Here is a tiny trained network, its code and every weight. The questions are about switching its units off for an input and a target symbol, where a switched-off unit gives its printed mean instead of its output.

import numpy as np


def w(rows, s, z=0):
    codes = np.array(rows[::2]) - 128.0
    scale = np.full(codes.shape[1], s)
    scale[-1] = z or s
    return codes * scale


def norm(h):
    return h / np.sqrt((h * h).mean(-1, keepdims=True) + 1e-5)


def softmax(a):
    e = np.exp(a - a.max(-1, keepdims=True))
    return e / e.sum(-1, keepdims=True)


def log_softmax(a):
    a = a - a.max(-1, keepdims=True)
    return a - np.log(np.exp(a).sum(-1, keepdims=True))


def net(x, mask):
    ids = ['ΓΞΣβετω'.index(c) for c in x.split()]
    T = len(ids)
    res = E[ids] + P[:T]
    u = 0
    for l in range(2):
        r = norm(res)
        for j in range(3):
            rows = slice(3 * j, 3 * j + 3)
            q, k, v = (r @ M[l][rows].T for M in (Q, K, V))
            z = softmax(np.where(np.tri(T) > 0, q @ k.T / 3**0.5, -1e9)) @ v
            o = O[l][rows]
            res = res + np.where(mask[u + j], z, o[:, -1]) @ o[:, :-1]
        u += 3
    return log_softmax(norm(res)[-1] @ U[:, :-1].T + U[:, -1])


Q, K, V, O = {}, {}, {}, {}
E = w([
[126,108,115,138],'Γ',
[141,211,40,117],'Ξ',
[21,71,201,129],'Σ',
[182,100,108,39],'β',
[124,153,93,75],'ε',
[250,83,91,217],'τ',
[153,195,181,136],'ω',
],0.02)
P = w([
[2,62,104,173],'0',
[56,126,117,202],'1',
[110,216,120,156],'2',
[143,244,179,85],'3',
[177,183,134,96],'4',
[182,156,138,60],'5',
[146,160,163,77],'6',
],0.006)
Q[0] = w([
[145,209,202,152],'0.h1',
[135,120,148,129],'0.h1',
[91,107,73,162],'0.h1',
[163,43,188,109],'0.h2',
[231,140,187,171],'0.h2',
[139,35,117,188],'0.h2',
[149,114,164,115],'0.h3',
[173,141,69,79],'0.h3',
[253,243,46,78],'0.h3',
],0.012)
K[0] = w([
[164,64,223,133],'0.h1',
[115,154,116,125],'0.h1',
[76,174,114,144],'0.h1',
[210,95,155,60],'0.h2',
[157,220,236,196],'0.h2',
[151,48,127,147],'0.h2',
[153,100,145,91],'0.h3',
[159,124,110,107],'0.h3',
[250,212,120,152],'0.h3',
],0.014)
V[0] = w([
[160,192,93,157],'0.h1',
[113,196,129,72],'0.h1',
[191,35,151,141],'0.h1',
[70,179,82,102],'0.h2',
[183,81,198,174],'0.h2',
[200,90,43,64],'0.h2',
[195,77,255,117],'0.h3',
[168,46,243,202],'0.h3',
[157,99,234,164],'0.h3',
],0.0076)
O[0] = w([
[151,157,137,65,167],'0.h1',
[116,160,206,127,162],'0.h1',
[103,170,10,191,90],'0.h1',
[211,171,58,89,206],'0.h2',
[22,83,207,205,17],'0.h2',
[144,64,173,27,249],'0.h2',
[122,68,254,144,64],'0.h3',
[173,134,188,219,21],'0.h3',
[117,166,253,206,58],'0.h3',
],0.0052,0.0021)
Q[1] = w([
[206,159,110,46],'1.h1',
[245,106,59,186],'1.h1',
[175,153,220,84],'1.h1',
[105,123,136,100],'1.h2',
[136,158,146,69],'1.h2',
[184,246,202,46],'1.h2',
[97,119,13,174],'1.h3',
[122,50,74,125],'1.h3',
[227,108,148,119],'1.h3',
],0.013)
K[1] = w([
[222,156,64,160],'1.h1',
[206,65,164,174],'1.h1',
[139,112,63,172],'1.h1',
[140,109,152,132],'1.h2',
[146,101,143,127],'1.h2',
[154,241,175,64],'1.h2',
[8,54,133,93],'1.h3',
[107,118,189,100],'1.h3',
[107,187,165,152],'1.h3',
],0.016)
V[1] = w([
[176,63,160,124],'1.h1',
[126,152,208,71],'1.h1',
[196,163,184,124],'1.h1',
[197,125,50,140],'1.h2',
[228,194,174,122],'1.h2',
[91,227,104,220],'1.h2',
[135,156,209,162],'1.h3',
[77,46,116,128],'1.h3',
[2,215,141,63],'1.h3',
],0.015)
O[1] = w([
[167,96,60,254,137],'1.h1',
[91,139,44,138,1],'1.h1',
[167,113,65,120,102],'1.h1',
[187,93,191,124,209],'1.h2',
[186,128,77,140,186],'1.h2',
[203,212,159,113,99],'1.h2',
[97,131,161,197,114],'1.h3',
[98,58,138,100,110],'1.h3',
[51,166,104,55,79],'1.h3',
],0.013,0.0059)
U = w([
[159,120,226,105,192],'Γ',
[167,163,118,72,104],'Ξ',
[21,161,163,157,2],'Σ',
[101,14,92,110,98],'β',
[118,109,105,68,27],'ε',
[209,69,153,240,202],'τ',
[146,245,148,206,179],'ω',
],0.011,0.0035)

Each question gives the input, a string of symbols that net reads in full, and the target symbol t.
The units are the heads (3 rows each of Q, K, V and O). Each row of codes is followed by its name. A weight is (code - 128) times the scale printed after its matrix; where a second scale follows, it is the last column's (O and U).
mask holds one flag per head, layer by layer. A switched-off head (its flag False) gives its mean, the last column of its rows in O, instead of its output. The means were averaged over made-up inputs and are rounded, as every weight is.
A unit's drop is (log p(t) with every unit on - log p(t) with that unit switched off) / (log p(t) with every unit on - log p(t) with every unit switched off).
The circuit of an input: a set's keep is (log p(t) with only the set's units on - log p(t) with every unit switched off) / (log p(t) with every unit on - log p(t) with every unit switched off). Starting from all 6 units, units are removed one at a time, each time the one whose removal leaves the highest keep (on an exact tie, the one counted first), for as long as the keep stays at least 0.8.
circuit, biggest first: the units of the circuit, biggest drop first
unit that matters most: the unit with the biggest drop
heads that matter: for each layer, one digit per head in row order, 1 if its drop is at least 0.15 and else 0, layers parted by /
drop of u: that unit's drop, to one decimal
input ε Ξ Ξ ω, target Ξ: unit that matters most => 1.h3
input β ω ω τ, target ω: heads that matter => 000 / 011
input ω Σ β β, target β: circuit, biggest first => (1.h2, 0.h2)
input ε Σ β ε, target ε: circuit, biggest first => (0.h3, 1.h3)
input β β Σ, target β: circuit, biggest first => (1.h3, 0.h2, 1.h1)
input β τ Σ, target τ: heads that matter => 001 / 001
input τ β Γ Σ, target β: heads that matter => 110 / 111
input τ Γ Σ τ β β, target τ: heads that matter => 001 / 001
input β Σ β β, target β: heads that matter => 000 / 010
input Ξ Ξ τ β, target τ: circuit, biggest first => (0.h3, 1.h3)
input ω β τ ω Γ, target ω: heads that matter => 001 / 010
input ω ω τ Σ, target ω: heads that matter => 010 / 010
input Ξ ω Γ ω Σ Σ, target ω: circuit, biggest first => (1.h3, 0.h3)
input ε Σ ε ω ω, target ω: heads that matter => 000 / 011
input τ τ β ε, target τ: heads that matter => 000 / 000
input Ξ Ξ β Γ ε Ξ ω, target Ξ: heads that matter => 001 / 001
input ε Ξ τ ε, target τ: unit that matters most => 1.h1
input τ Σ β Ξ, target β: heads that matter => 001 / 011
input ε β Ξ, target ε: drop of 0.h3 => 0.3
input ε Ξ ε τ Γ Σ, target τ: drop of 0.h1 => 0.2
input ε β Γ τ τ Ξ, target τ: drop of 0.h2 => 0.4
